Below are the code and all the weights of a small trained network. Each question names an input and a target symbol and asks about switching units off, where a switched-off unit gives its printed mean instead of its output.

import numpy as np


def w(rows, s, z=0):
    codes = np.array(rows[::2]) - 128.0
    scale = np.full(codes.shape[1], s)
    scale[-1] = z or s
    return codes * scale


def norm(h):
    return h / np.sqrt((h * h).mean(-1, keepdims=True) + 1e-5)


def f(y):
    return y / 2 * (1 + np.tanh(0.7978845608 * (y + 0.044715 * y**3)))


def softmax(a):
    e = np.exp(a - a.max(-1, keepdims=True))
    return e / e.sum(-1, keepdims=True)


def log_softmax(a):
    a = a - a.max(-1, keepdims=True)
    return a - np.log(np.exp(a).sum(-1, keepdims=True))


def net(x, mask):
    ids = ['ΘΛβγπψ'.index(c) for c in x.split()]
    T = len(ids)
    res = E[ids] + P[:T]
    u = 0
    for l in range(2):
        r = norm(res)
        for j in range(2):
            rows = slice(4 * j, 4 * j + 4)
            q, k, v = (r @ M[l][rows].T for M in (Q, K, V))
            z = softmax(np.where(np.tri(T) > 0, q @ k.T / 4**0.5, -1e9)) @ v
            o = O[l][rows]
            res = res + np.where(mask[u + j], z, o[:, -1]) @ o[:, :-1]
        u += 2
        y = f(norm(res) @ A[l][:, :-1].T + A[l][:, -1])
        res = res + np.where(mask[u : u + 8], y, B[l][:, -1]) @ B[l][:, :-1]
        u += 8
    return log_softmax(norm(res)[-1] @ U[:, :-1].T + U[:, -1])


Q, K, V, O, A, B = {}, {}, {}, {}, {}, {}
E = w([
[140,147,167,89,75,50,149,155,81],'Θ',
[187,101,86,159,96,103,172,121,134],'Λ',
[150,178,105,130,119,46,83,152,118],'β',
[131,130,118,142,67,130,163,94,190],'γ',
[115,95,57,110,123,222,98,143,106],'π',
[167,100,205,176,70,165,99,254,154],'ψ',
],0.019)
P = w([
[153,85,149,105,209,99,245,110,255],'0',
[98,158,197,252,70,138,168,97,103],'1',
[83,160,171,192,86,132,156,118,123],'2',
[122,151,169,144,51,152,163,111,121],'3',
[116,145,146,120,57,157,150,119,119],'4',
[112,145,137,92,55,160,141,131,117],'5',
[101,143,123,75,53,158,126,128,117],'6',
[88,155,105,58,54,169,112,125,115],'7',
[114,143,105,58,51,170,100,114,129],'8',
[127,136,112,40,18,178,91,105,102],'9',
],0.0086)
Q[0] = w([
[128,135,118,121,129,134,149,133,103],'0.h1',
[115,133,139,159,161,117,147,108,125],'0.h1',
[112,138,157,151,186,134,158,98,86],'0.h1',
[98,160,110,143,109,124,134,116,119],'0.h1',
[188,120,52,121,87,100,124,157,61],'0.h2',
[152,150,127,106,2,84,147,139,178],'0.h2',
[176,139,152,127,196,140,212,126,98],'0.h2',
[36,112,123,120,163,236,107,129,133],'0.h2',
],0.0092)
K[0] = w([
[113,105,142,143,123,113,77,109,100],'0.h1',
[160,137,132,108,65,129,131,192,161],'0.h1',
[107,116,131,173,132,83,154,153,161],'0.h1',
[116,169,130,123,173,159,158,140,114],'0.h1',
[99,139,18,60,107,174,159,109,180],'0.h2',
[113,118,60,48,57,254,7,168,127],'0.h2',
[175,188,161,217,60,115,119,79,156],'0.h2',
[175,158,178,141,246,61,173,188,187],'0.h2',
],0.0075)
V[0] = w([
[106,125,188,218,123,72,147,153,205],'0.h1',
[2,139,48,110,134,222,110,62,33],'0.h1',
[140,133,181,153,175,147,166,155,135],'0.h1',
[115,137,75,200,56,123,163,138,39],'0.h1',
[156,182,100,191,150,210,56,93,228],'0.h2',
[78,129,132,69,82,95,143,75,177],'0.h2',
[44,137,128,96,107,158,188,159,86],'0.h2',
[59,121,173,125,108,147,84,88,108],'0.h2',
],0.0073)
O[0] = w([
[72,177,143,255,59,101,61,104,166,204],'0.h1',
[122,130,134,89,119,170,229,227,57,2],'0.h1',
[124,123,109,167,97,82,158,151,200,133],'0.h1',
[93,113,55,81,60,167,114,115,154,181],'0.h1',
[43,67,66,114,132,108,84,98,98,157],'0.h2',
[102,126,215,121,137,187,126,54,101,115],'0.h2',
[78,159,148,127,96,115,100,102,186,143],'0.h2',
[55,167,135,153,163,135,125,176,128,107],'0.h2',
],0.0077,0.0087)
A[0] = w([
[71,97,156,135,147,73,151,107,101,138],'0.n1',
[70,157,166,145,110,100,169,141,176,68],'0.n2',
[191,128,144,151,169,110,98,128,177,70],'0.n3',
[104,107,172,174,179,157,104,155,115,168],'0.n4',
[101,178,198,137,65,129,129,174,76,9],'0.n5',
[112,118,157,79,245,151,113,127,120,5],'0.n6',
[204,143,110,136,102,157,156,143,111,63],'0.n7',
[144,165,141,115,121,59,100,152,138,219],'0.n8',
],0.011,0.0013)
B[0] = w([
[88,113,167,254,121,196,98,136,195,118],'0.n1',
[184,94,156,142,112,144,145,127,94,206],'0.n2',
[136,142,83,166,154,176,152,204,50,200],'0.n3',
[167,119,69,88,119,110,59,96,145,140],'0.n4',
[137,109,45,109,155,99,141,104,155,217],'0.n5',
[201,156,141,155,65,71,163,141,95,123],'0.n6',
[39,113,174,82,77,73,110,111,114,134],'0.n7',
[145,117,112,156,73,165,168,110,42,253],'0.n8',
],0.0089,0.0052)
Q[1] = w([
[19,93,99,168,137,136,105,168,106],'1.h1',
[170,120,146,154,102,118,139,98,122],'1.h1',
[148,170,183,179,158,104,75,86,172],'1.h1',
[68,126,102,153,95,152,58,100,143],'1.h1',
[133,116,164,97,254,118,210,180,105],'1.h2',
[137,140,138,124,133,125,176,135,145],'1.h2',
[96,101,64,112,96,166,156,121,75],'1.h2',
[97,126,122,57,188,148,160,142,122],'1.h2',
],0.014)
K[1] = w([
[175,96,181,147,178,142,184,192,214],'1.h1',
[147,216,26,141,90,81,115,117,99],'1.h1',
[79,146,150,176,9,128,95,70,160],'1.h1',
[139,149,180,109,187,88,151,77,203],'1.h1',
[125,148,162,243,139,5,119,86,151],'1.h2',
[166,115,94,170,184,82,114,151,142],'1.h2',
[77,157,133,76,76,134,48,139,154],'1.h2',
[130,161,117,150,115,31,157,125,166],'1.h2',
],0.011)
V[1] = w([
[105,97,164,106,100,165,145,146,140],'1.h1',
[141,142,139,151,127,110,42,170,121],'1.h1',
[179,138,111,150,92,72,164,142,127],'1.h1',
[98,195,108,160,110,171,124,119,54],'1.h1',
[57,169,165,151,124,205,117,131,167],'1.h2',
[143,114,150,79,125,66,163,171,215],'1.h2',
[99,190,130,107,138,96,145,7,126],'1.h2',
[102,122,105,71,139,118,183,13,100],'1.h2',
],0.014)
O[1] = w([
[100,133,65,162,99,169,139,61,132,88],'1.h1',
[123,174,92,108,158,142,72,191,138,178],'1.h1',
[84,104,156,75,123,90,80,123,161,224],'1.h1',
[123,133,83,99,251,168,174,154,100,142],'1.h1',
[104,250,186,184,163,229,78,123,139,145],'1.h2',
[75,95,105,102,59,25,75,64,164,78],'1.h2',
[59,82,200,161,190,94,191,106,80,23],'1.h2',
[127,101,179,196,144,49,186,110,93,8],'1.h2',
],0.011,0.012)
A[1] = w([
[119,83,164,163,150,112,192,121,106,165],'1.n1',
[161,166,105,148,59,143,109,77,142,115],'1.n2',
[13,164,197,176,207,130,68,72,148,2],'1.n3',
[170,127,197,144,94,118,111,153,144,99],'1.n4',
[103,117,71,155,78,133,181,152,119,106],'1.n5',
[160,187,84,142,109,187,103,122,147,128],'1.n6',
[159,119,127,106,249,73,144,210,130,33],'1.n7',
[156,170,175,164,167,178,111,167,113,105],'1.n8',
],0.013,0.0069)
B[1] = w([
[143,149,69,123,107,146,107,158,169,148],'1.n1',
[130,124,116,112,201,120,104,192,135,203],'1.n2',
[6,154,136,110,143,123,68,40,196,156],'1.n3',
[137,161,159,108,165,148,138,91,94,147],'1.n4',
[87,178,143,146,172,148,123,93,107,136],'1.n5',
[156,140,113,111,74,152,98,154,165,248],'1.n6',
[127,69,134,119,228,126,108,166,91,147],'1.n7',
[93,84,92,140,141,59,166,72,140,174],'1.n8',
],0.016,0.015)
U = w([
[148,159,66,124,144,154,55,162,155,161],'Θ',
[135,143,67,213,145,166,178,107,89,217],'Λ',
[159,156,189,119,136,106,112,95,83,225],'β',
[126,80,87,132,255,103,108,144,104,205],'γ',
[124,33,82,133,90,54,117,94,138,9],'π',
[48,150,119,153,187,103,78,50,156,100],'ψ',
],0.0083,0.0011)

Each question gives the input, a string of symbols that net reads in full, and the target symbol t.
The units are the heads (4 rows each of Q, K, V and O) and the neurons (one row each of A and B). Each row of codes is followed by its name. A weight is (code - 128) times the scale printed after its matrix; where a second scale follows, it is the last column's (O, A, B and U).
mask holds one flag per unit, layer by layer, with each layer's heads first. A switched-off unit (its flag False) gives its mean, the last column of its rows in O or B, instead of its output. The means were averaged over made-up inputs and are rounded, as every weight is.
A unit's drop is (log p(t) with every unit on - log p(t) with that unit switched off) / (log p(t) with every unit on - log p(t) with every unit switched off).
The circuit of an input: a set's keep is (log p(t) with only the set's units on - log p(t) with every unit switched off) / (log p(t) with every unit on - log p(t) with every unit switched off). Starting from the 12 units with the biggest drops (on a tie, the unit counted first), units are removed one at a time, each time the one whose removal leaves the highest keep (on an exact tie, the one counted first), for as long as the keep stays at least 0.8.
circuit, biggest first: the units of the circuit, biggest drop first
most important unit: the unit with the biggest drop
k most important neurons: the k neurons with the biggest drops, biggest first
top k neurons in layer l: the k neurons of layer l with the biggest drops, biggest first
heads that matter: for each layer, one digit per head in row order, 1 if its drop is at least 0.15 and else 0, layers parted by /
input Θ γ γ ψ ψ Λ π ψ, target ψ: 2 most important neurons	0.n7, 0.n3
input Λ γ ψ π β ψ Θ, target β: circuit, biggest first	0.h2, 1.h2, 1.h1, 1.n4
input Θ γ ψ π π Λ, target Λ: most important unit	0.h1
input β Λ Θ β Λ, target γ: circuit, biggest first	1.h1, 1.h2, 1.n7
input β γ β π Θ, target γ: heads that matter	11 / 11
input γ β β, target ψ: circuit, biggest first	1.h2, 1.n3
input π Λ β β Θ Θ Λ β Θ, target π: circuit, biggest first	0.h1, 1.h2
input β ψ γ γ Θ, target ψ: circuit, biggest first	0.h1, 1.h2
input β Θ Θ π, target γ: heads that matter	10 / 11
input ψ γ γ Θ ψ Θ Λ Θ γ Λ, target ψ: 2 most important neurons	1.n3, 0.n5
input Λ ψ Θ γ β Λ Λ, target γ: top 2 neurons in layer 1	1.n6, 1.n7
input γ Θ ψ ψ ψ Λ β π Λ, target Λ: circuit, biggest first	1.h2, 1.h1, 0.h2
input γ γ γ ψ ψ β π γ, target Λ: circuit, biggest first	1.h2, 1.h1, 0.h2
input ψ ψ β ψ Λ Θ β γ, target ψ: circuit, biggest first	1.h2, 0.h1
input β π β Λ ψ ψ γ π β β, target Λ: most important unit	1.h1
input Θ β ψ Λ ψ ψ β ψ π, target ψ: heads that matter	01 / 01
input γ π ψ, target Λ: circuit, biggest first	1.h2, 0.h2, 1.h1
input β γ Θ β γ ψ Λ γ β, target ψ: heads that matter	11 / 01
input ψ β π π π β β π γ, target Λ: heads that matter	10 / 11
input Λ ψ ψ ψ Θ ψ ψ Λ Λ π, target β: most important unit	1.h2
input π π γ π Λ γ, target π: top 3 neurons in layer 0	0.n8, 0.n6, 0.n3
input Λ ψ γ ψ γ π Θ Λ ψ, target β: 3 most important neurons	1.n4, 0.n7, 0.n3
input Λ γ γ π, target β: heads that matter	11 / 11
input ψ ψ γ Λ Θ β, target γ: heads that matter	10 / 01
input Λ β ψ π β, target β: 2 most important neurons	0.n8, 1.n4
input ψ γ Λ β β, target γ: heads that matter	10 / 11
